Below is a small trained network, with its code and all its weights. Each question gives an input and a class and asks what happens when units are switched off, that is, made to give their printed mean instead of their output.

import numpy as np


def w(rows, s, z=0):
    codes = np.array(rows[::2]) - 128.0
    scale = np.full(codes.shape[1], s)
    scale[-1] = z or s
    return codes * scale


def f(y):
    return np.maximum(y, 0)


def log_softmax(a):
    a = a - a.max(-1, keepdims=True)
    return a - np.log(np.exp(a).sum(-1, keepdims=True))


def net(x, mask):
    res = np.array(x, float).reshape(1, 4) / 4 @ E
    y = f(res @ A[0][:, :-1].T + A[0][:, -1])
    res = res + np.where(mask, y, B[0][:, -1]) @ B[0][:, :-1]
    return log_softmax(res[-1] @ U[:, :-1].T + U[:, -1])


A, B = {}, {}
E = w([
[60,130,196,227,141,156,82,45,194,132,67],'x0',
[117,19,191,89,140,250,107,204,209,183,157],'x1',
[245,82,186,131,161,132,133,67,35,169,117],'x2',
[149,41,205,91,50,120,159,113,130,208,74],'x3',
],0.011)
A[0] = w([
[223,118,83,97,88,83,162,158,6,114,165,131],'N1',
[172,184,47,103,143,59,148,154,40,96,171,167],'N2',
[143,104,167,120,174,143,102,141,138,141,108,2],'N3',
[91,194,105,182,158,166,74,104,154,82,164,122],'N4',
[103,131,123,115,109,142,128,142,122,140,129,52],'N5',
[108,140,156,101,121,116,139,107,136,126,114,14],'N6',
[155,137,148,98,132,97,127,120,77,135,106,111],'N7',
[191,28,160,70,158,208,120,210,102,117,173,177],'N8',
[141,101,188,205,135,121,78,53,105,139,121,152],'N9',
[68,100,130,78,91,161,132,144,201,122,146,121],'N10',
[131,152,85,140,124,65,143,122,105,94,106,73],'N11',
[158,115,109,109,120,117,119,128,128,132,168,28],'N12',
[125,142,130,141,126,137,151,138,126,149,126,78],'N13',
[146,39,204,143,64,123,160,108,151,205,140,159],'N14',
[36,168,77,121,97,151,117,223,196,98,173,113],'N15',
[158,31,176,76,99,204,133,156,136,200,150,51],'N16',
],0.012,0.0067)
B[0] = w([
[239,123,99,119,161,135,125,92,88,169,107,228],'N1',
[187,182,109,73,115,78,126,40,83,135,199,250],'N2',
[118,94,137,125,88,153,102,142,147,131,144,146],'N3',
[35,181,151,161,174,157,135,136,134,79,166,208],'N4',
[167,123,123,132,117,126,86,169,121,102,119,134],'N5',
[121,121,146,149,102,111,116,95,149,126,121,131],'N6',
[198,115,151,161,112,107,87,129,127,111,104,163],'N7',
[149,96,149,126,248,143,154,147,184,225,178,220],'N8',
[144,173,183,151,136,154,128,124,119,114,35,196],'N9',
[200,74,93,133,134,126,135,150,178,84,73,188],'N10',
[82,138,108,147,67,138,121,92,102,110,151,184],'N11',
[145,151,134,160,153,119,141,131,128,155,114,138],'N12',
[139,146,113,140,104,132,103,133,142,159,126,128],'N13',
[83,75,160,93,56,157,167,189,76,134,112,215],'N14',
[117,94,56,174,151,46,131,171,197,91,113,230],'N15',
[109,98,147,32,132,199,69,189,154,175,182,214],'N16',
],0.011,0.024)
U = w([
[39,193,82,147,134,74,126,103,121,84,220,61],'0',
[182,162,111,93,30,86,128,58,43,131,119,91],'1',
[105,39,175,71,125,228,117,226,168,182,126,87],'2',
[228,107,117,76,213,127,129,120,104,206,172,67],'3',
[103,83,215,151,54,129,146,158,105,145,1,127],'4',
[64,181,181,225,214,191,105,106,168,83,86,201],'5',
[87,93,42,173,158,67,128,203,235,82,106,253],'6',
],0.0094,0.0036)

Each question gives the input, the list of numbers given to net, and the class t.
The units are the neurons (one row each of A and B). Each row of codes is followed by its name. A weight is (code - 128) times the scale printed after its matrix; where a second scale follows, it is the last column's (A, B and U).
mask holds one flag per neuron, in row order. A switched-off neuron (its flag False) gives its mean, the last column of its row in B, instead of its output. The means were averaged over made-up inputs and are rounded, as every weight is.
A unit's drop is (log p(t) with every unit on - log p(t) with that unit switched off) / (log p(t) with every unit on - log p(t) with every unit switched off).
The circuit of an input: a set's keep is (log p(t) with only the set's units on - log p(t) with every unit switched off) / (log p(t) with every unit on - log p(t) with every unit switched off). Starting from the 12 units with the biggest drops (on a tie, the unit counted first), units are removed one at a time, each time the one whose removal leaves the highest keep (on an exact tie, the one counted first), for as long as the keep stays at least 0.8.
units of the circuit, in order: the units of the circuit, biggest drop first
k most important neurons: the k neurons with the biggest drops, biggest first
drop when u is switched off: that unit's drop, to one decimal
input [4,7,-3,-2], class 6: units of the circuit, in order -> N15
input [5,-6,-6,1], class 0: 4 most important neurons -> N8; N10; N11; N4
input [-5,4,-5,2], class 6: 4 most important neurons -> N15; N10; N14; N1
input [-4,1,0,-7], class 0: units of the circuit, in order -> N16; N4; N10
input [-6,1,3,8], class 2: 2 most important neurons -> N14; N16
input [-1,-1,-1,2], class 1: 2 most important neurons -> N8; N15
input [1,3,2,-4], class 5: 4 most important neurons -> N2; N16; N14; N1
input [3,-7,-2,2], class 0: 2 most important neurons -> N1; N14
input [-4,-3,1,-8], class 1: 2 most important neurons -> N2; N1
input [4,-3,-6,-7], class 0: 4 most important neurons -> N4; N10; N8; N11
input [7,-5,-6,-3], class 5: 2 most important neurons -> N4; N2
input [0,4,1,-2], class 2: 2 most important neurons -> N2; N1
input [0,1,7,2], class 2: 2 most important neurons -> N2; N14
input [7,4,-1,-6], class 5: units of the circuit, in order -> N4
input [-5,7,-7,-2], class 6: drop when N15 is switched off -> 1.2
input [-4,-4,-4,3], class 1: drop when N8 is switched off -> 0.3
input [3,4,-6,2], class 6: drop when N15 is switched off -> 0.2
